Here is a tiny trained network, its code and every weight. The questions are about switching its units off for an input and a class, where a switched-off unit gives its printed mean instead of its output.

import numpy as np


def w(rows, s, z=0):
    codes = np.array(rows[::2]) - 128.0
    scale = np.full(codes.shape[1], s)
    scale[-1] = z or s
    return codes * scale


def norm(h):
    return h / np.sqrt((h * h).mean(-1, keepdims=True) + 1e-5)


def f(y):
    return np.maximum(y, 0)


def log_softmax(a):
    a = a - a.max(-1, keepdims=True)
    return a - np.log(np.exp(a).sum(-1, keepdims=True))


def net(x, mask):
    res = np.array(x, float).reshape(1, 3) / 4 @ E
    u = 0
    for l in range(2):
        y = f(norm(res) @ A[l][:, :-1].T + A[l][:, -1])
        res = res + np.where(mask[u : u + 7], y, B[l][:, -1]) @ B[l][:, :-1]
        u += 7
    return log_softmax(norm(res)[-1] @ U[:, :-1].T + U[:, -1])


A, B = {}, {}
E = w([
[88,71,150,123,128,162,94,123,8],'x0',
[88,48,42,79,165,116,152,48,143],'x1',
[243,194,94,175,77,148,251,184,139],'x2',
],0.0019)
A[0] = w([
[109,247,210,160,117,153,76,250,181,31],'0.n1',
[90,71,130,48,147,90,81,85,179,6],'0.n2',
[197,140,89,138,132,130,202,123,131,163],'0.n3',
[127,203,223,193,145,133,25,183,185,24],'0.n4',
[180,168,118,139,140,113,148,134,127,107],'0.n5',
[229,250,114,150,58,138,165,155,126,36],'0.n6',
[195,60,48,142,144,136,183,80,142,94],'0.n7',
],0.0024)
B[0] = w([
[239,153,165,95,90,56,110,22,125,236],'0.n1',
[90,182,59,166,239,116,124,116,187,193],'0.n2',
[77,158,104,97,6,195,158,146,135,249],'0.n3',
[231,132,104,113,105,41,134,54,106,211],'0.n4',
[71,116,133,98,83,153,121,175,146,176],'0.n5',
[47,150,174,194,246,122,119,206,200,248],'0.n6',
[122,159,166,26,105,70,105,60,72,213],'0.n7',
],0.0025,0.0019)
A[1] = w([
[110,88,123,151,177,102,119,112,169,67],'1.n1',
[104,67,178,145,165,172,60,149,33,57],'1.n2',
[174,148,124,186,132,172,174,253,165,10],'1.n3',
[134,136,131,110,177,84,126,101,157,128],'1.n4',
[188,183,142,155,100,128,130,153,147,139],'1.n5',
[132,62,78,121,118,137,152,87,109,85],'1.n6',
[113,96,113,125,250,103,106,99,154,5],'1.n7',
],0.0045,0.0024)
B[1] = w([
[115,152,110,116,154,152,91,112,106,166],'1.n1',
[125,90,85,180,76,73,175,144,171,252],'1.n2',
[2,141,146,124,194,179,151,181,131,208],'1.n3',
[139,117,119,151,129,155,109,121,91,184],'1.n4',
[138,137,168,146,156,131,118,145,149,221],'1.n5',
[178,147,182,112,131,153,93,145,89,181],'1.n6',
[80,166,95,137,174,156,70,111,117,195],'1.n7',
],0.006,0.0036)
U = w([
[84,130,76,124,177,136,42,74,105,176],'0',
[72,184,168,150,151,165,180,199,166,185],'1',
[194,121,118,52,90,165,162,105,53,137],'2',
[115,57,105,194,56,61,129,139,117,142],'3',
[160,108,136,112,138,125,135,129,138,2],'4',
[244,179,192,160,122,77,78,116,152,129],'5',
[170,166,92,80,92,139,173,104,194,81],'6',
],0.011,0.0049)

Each question gives the input, the list of numbers given to net, and the class t.
The units are the neurons (one row each of A and B). Each row of codes is followed by its name. A weight is (code - 128) times the scale printed after its matrix; where a second scale follows, it is the last column's (A, B and U).
mask holds one flag per neuron, layer by layer. A switched-off neuron (its flag False) gives its mean, the last column of its row in B, instead of its output. The means were averaged over made-up inputs and are rounded, as every weight is.
A unit's drop is (log p(t) with every unit on - log p(t) with that unit switched off) / (log p(t) with every unit on - log p(t) with every unit switched off).
The circuit of an input: a set's keep is (log p(t) with only the set's units on - log p(t) with every unit switched off) / (log p(t) with every unit on - log p(t) with every unit switched off). Starting from the 12 units with the biggest drops (on a tie, the unit counted first), units are removed one at a time, each time the one whose removal leaves the highest keep (on an exact tie, the one counted first), for as long as the keep stays at least 0.8.
circuit, biggest first: the units of the circuit, biggest drop first
top k neurons: the k neurons with the biggest drops, biggest first
top k neurons in layer l: the k neurons of layer l with the biggest drops, biggest first
drop when u is switched off: that unit's drop, to one decimal
input [5,5,2], class 2: top neuron in layer 1 => 1.n6
input [3,-4,1], class 5: top 2 neurons => 0.n1, 1.n3
input [0,7,7], class 2: circuit, biggest first => 0.n7, 1.n2, 1.n6
input [2,8,1], class 2: circuit, biggest first => 1.n6, 1.n3
input [-2,-4,0], class 5: top 2 neurons => 0.n1, 0.n4
input [3,-6,1], class 5: top 3 neurons => 0.n1, 0.n4, 1.n3
input [-7,-1,-1], class 5: circuit, biggest first => 0.n1, 1.n3
input [5,3,-1], class 3: top 3 neurons => 1.n2, 0.n6, 1.n3
input [1,-3,-5], class 3: top 3 neurons => 1.n2, 0.n6, 1.n3
input [7,4,-2], class 3: top 2 neurons in layer 1 => 1.n2, 1.n3
input [7,5,3], class 2: top 2 neurons => 1.n6, 0.n6
input [8,6,-1], class 3: drop when 0.n6 is switched off => 0.2
input [-3,-3,-2], class 5: drop when 1.n2 is switched off => 0.0
input [0,3,2], class 2: drop when 1.n2 is switched off => 0.1
input [6,0,2], class 3: top neuron in layer 1 => 1.n2
